Below is a small trained network, with its code and all its weights. Each question gives an input and a class and asks what happens when units are switched off, that is, made to give their printed mean instead of their output.

import numpy as np


def w(rows, s, z=0):
    codes = np.array(rows[::2]) - 128.0
    scale = np.full(codes.shape[1], s)
    scale[-1] = z or s
    return codes * scale


def f(y):
    return y / 2 * (1 + np.tanh(0.7978845608 * (y + 0.044715 * y**3)))


def log_softmax(a):
    a = a - a.max(-1, keepdims=True)
    return a - np.log(np.exp(a).sum(-1, keepdims=True))


def net(x, mask):
    res = np.array(x, float).reshape(1, 7) / 4 @ E
    y = f(res @ A[0][:, :-1].T + A[0][:, -1])
    res = res + np.where(mask, y, B[0][:, -1]) @ B[0][:, :-1]
    return log_softmax(res[-1] @ U[:, :-1].T + U[:, -1])


A, B = {}, {}
E = w([
[185,154,156,79,100,44,160,185,201,87,160],'x0',
[121,194,174,150,92,73,52,20,104,115,179],'x1',
[191,216,82,104,100,235,111,180,102,122,183],'x2',
[57,168,2,130,127,67,92,149,167,169,109],'x3',
[99,165,153,117,47,101,172,170,64,141,64],'x4',
[193,73,67,42,110,123,77,102,102,98,67],'x5',
[183,58,159,188,74,121,78,211,128,195,162],'x6',
],0.0085)
A[0] = w([
[87,191,138,78,198,123,177,116,119,38,61,19],'N1',
[121,72,100,126,160,155,196,180,158,124,97,30],'N2',
[119,73,143,96,105,96,106,87,158,118,38,108],'N3',
[98,188,100,35,160,182,162,96,122,98,168,64],'N4',
[192,102,109,114,104,95,70,110,110,100,53,173],'N5',
[118,141,116,114,178,210,79,116,61,225,119,84],'N6',
[159,87,192,108,118,178,177,86,112,101,131,3],'N7',
[149,89,107,143,200,179,81,112,204,102,179,60],'N8',
[69,157,71,121,149,107,99,144,155,198,104,65],'N9',
[187,73,104,183,138,137,92,179,100,218,199,54],'N10',
[151,130,93,150,152,179,165,179,150,135,80,30],'N11',
[175,181,99,80,195,205,153,219,114,166,130,104],'N12',
[148,96,146,134,95,123,83,151,128,195,136,17],'N13',
[164,84,78,53,61,170,92,114,100,112,150,95],'N14',
[160,97,105,83,131,122,77,111,105,98,51,109],'N15',
[138,177,88,165,122,223,75,145,62,115,128,157],'N16',
[124,48,138,122,218,117,99,68,217,170,158,121],'N17',
[82,59,133,191,178,127,121,67,66,194,62,110],'N18',
[55,155,192,186,148,106,169,143,145,155,125,112],'N19',
[123,164,161,176,116,72,70,77,106,125,107,83],'N20',
[107,135,141,135,7,129,186,130,66,160,48,58],'N21',
[91,172,56,118,100,82,88,162,194,163,146,92],'N22',
[111,100,131,128,187,163,145,196,158,152,64,108],'N23',
[64,137,184,122,81,89,123,171,73,100,50,105],'N24',
[150,205,153,123,89,119,50,90,106,129,166,73],'N25',
[73,135,58,141,118,95,103,133,144,149,133,51],'N26',
[113,162,164,113,113,102,44,90,109,143,143,3],'N27',
[124,105,255,132,151,165,145,136,109,73,146,88],'N28',
[117,167,133,115,224,96,152,84,128,102,95,118],'N29',
[191,132,153,74,97,39,170,156,233,101,154,175],'N30',
[133,84,169,148,66,105,36,198,137,158,121,88],'N31',
[94,184,134,180,156,159,164,154,156,160,191,187],'N32',
[81,32,153,119,187,88,183,156,146,141,72,110],'N33',
],0.0091,0.0034)
B[0] = w([
[88,115,183,198,225,97,110,175,77,228,64,223],'N1',
[49,113,176,69,167,191,76,87,163,150,198,195],'N2',
[138,133,75,188,125,62,133,121,155,100,154,208],'N3',
[96,137,142,209,156,69,131,206,91,175,48,213],'N4',
[110,130,64,181,174,137,185,123,144,71,204,222],'N5',
[177,185,175,56,201,124,165,105,174,108,121,220],'N6',
[146,8,129,100,57,170,166,108,20,98,69,187],'N7',
[156,177,58,50,85,105,89,214,16,220,193,199],'N8',
[189,50,132,93,78,180,144,76,67,122,82,198],'N9',
[74,153,152,181,168,49,161,118,62,171,56,221],'N10',
[54,95,179,141,104,192,57,146,165,116,169,175],'N11',
[145,87,188,171,74,111,15,124,222,123,150,230],'N12',
[77,108,142,188,209,137,149,168,95,168,76,168],'N13',
[124,110,76,191,137,99,182,118,157,98,192,210],'N14',
[98,125,73,185,156,141,198,92,137,113,201,212],'N15',
[193,197,153,137,104,82,127,118,178,74,93,238],'N16',
[146,174,62,65,52,93,66,218,93,165,157,232],'N17',
[222,228,206,64,149,93,183,89,214,116,75,248],'N18',
[147,126,16,182,154,118,192,96,156,94,195,204],'N19',
[56,101,175,111,99,161,64,93,184,122,174,211],'N20',
[124,179,67,45,104,120,92,203,66,162,202,210],'N21',
[201,48,150,101,92,187,163,87,89,91,64,217],'N22',
[66,109,172,89,156,170,151,69,141,136,192,197],'N23',
[189,190,71,72,76,124,56,206,93,170,196,198],'N24',
[55,93,217,143,89,177,21,96,172,129,189,216],'N25',
[149,30,147,107,76,185,169,73,43,79,59,186],'N26',
[34,92,187,85,146,222,87,89,159,149,188,184],'N27',
[154,52,88,113,86,155,166,106,94,75,82,217],'N28',
[112,156,155,212,166,118,99,198,72,147,79,203],'N29',
[157,207,184,43,196,113,165,75,155,103,81,254],'N30',
[77,160,185,206,213,120,190,164,86,208,34,214],'N31',
[139,130,3,152,126,105,212,89,144,73,189,214],'N32',
[89,120,159,175,25,92,2,138,210,66,117,225],'N33',
],0.0073,0.0088)
U = w([
[59,126,151,220,203,104,136,166,51,226,72,92],'0',
[24,80,167,102,121,183,53,107,171,147,191,97],'1',
[189,12,112,93,79,177,163,103,27,92,80,104],'2',
[153,187,48,51,89,109,84,214,51,204,198,111],'3',
[163,147,138,199,62,78,59,140,199,103,114,245],'4',
[180,213,171,27,200,109,196,104,191,123,102,101],'5',
[95,110,10,202,166,118,211,109,145,104,216,103],'6',
],0.011,0.012)

Each question gives the input, the list of numbers given to net, and the class t.
The units are the neurons (one row each of A and B). Each row of codes is followed by its name. A weight is (code - 128) times the scale printed after its matrix; where a second scale follows, it is the last column's (A, B and U).
mask holds one flag per neuron, in row order. A switched-off neuron (its flag False) gives its mean, the last column of its row in B, instead of its output. The means were averaged over made-up inputs and are rounded, as every weight is.
A unit's drop is (log p(t) with every unit on - log p(t) with that unit switched off) / (log p(t) with every unit on - log p(t) with every unit switched off).
The circuit of an input: a set's keep is (log p(t) with only the set's units on - log p(t) with every unit switched off) / (log p(t) with every unit on - log p(t) with every unit switched off). Starting from the 12 units with the biggest drops (on a tie, the unit counted first), units are removed one at a time, each time the one whose removal leaves the highest keep (on an exact tie, the one counted first), for as long as the keep stays at least 0.8.
units of the circuit, in order: the units of the circuit, biggest drop first
k most important neurons: the k neurons with the biggest drops, biggest first
drop of u: that unit's drop, to one decimal
input [2,-3,1,-3,6,6,-1], class 3: units of the circuit, in order => (N21)
input [-3,0,1,1,2,4,-4], class 0: 2 most important neurons => (N32 N1)
input [6,-1,1,-7,-1,1,-4], class 2: 3 most important neurons => (N7 N28 N18)
input [-2,6,7,-6,3,2,-5], class 4: units of the circuit, in order => (N16 N25)
input [8,-8,-7,3,4,7,-7], class 1: units of the circuit, in order => (N33 N2)
input [-2,-7,8,-4,-6,-7,-4], class 4: 3 most important neurons => (N12 N16 N4)
input [-6,-1,-7,1,-6,7,4], class 4: 2 most important neurons => (N33 N18)
input [2,-2,4,-1,2,5,-4], class 6: 4 most important neurons => (N33 N14 N15 N18)
input [8,-2,8,-3,2,4,0], class 4: 3 most important neurons => (N12 N18 N6)
input [5,8,-6,-8,5,7,2], class 1: 4 most important neurons => (N20 N27 N25 N22)
input [-7,3,8,-5,7,8,2], class 4: 2 most important neurons => (N16 N12)
input [2,-8,2,-2,7,1,7], class 1: 2 most important neurons => (N2 N12)
input [-3,8,-7,-3,-2,4,3], class 1: 2 most important neurons => (N27 N20)
input [6,5,5,4,-7,-2,-3], class 3: units of the circuit, in order => (N8)
input [-7,3,1,7,-7,-3,-1], class 2: units of the circuit, in order => (N26 N9)
input [0,1,-8,2,-7,8,-8], class 0: drop of N29 => 0.8
input [-8,2,1,6,4,-1,-1], class 5: drop of N18 => 0.5
input [5,-6,4,3,-7,6,-2], class 3: drop of N33 => 0.3
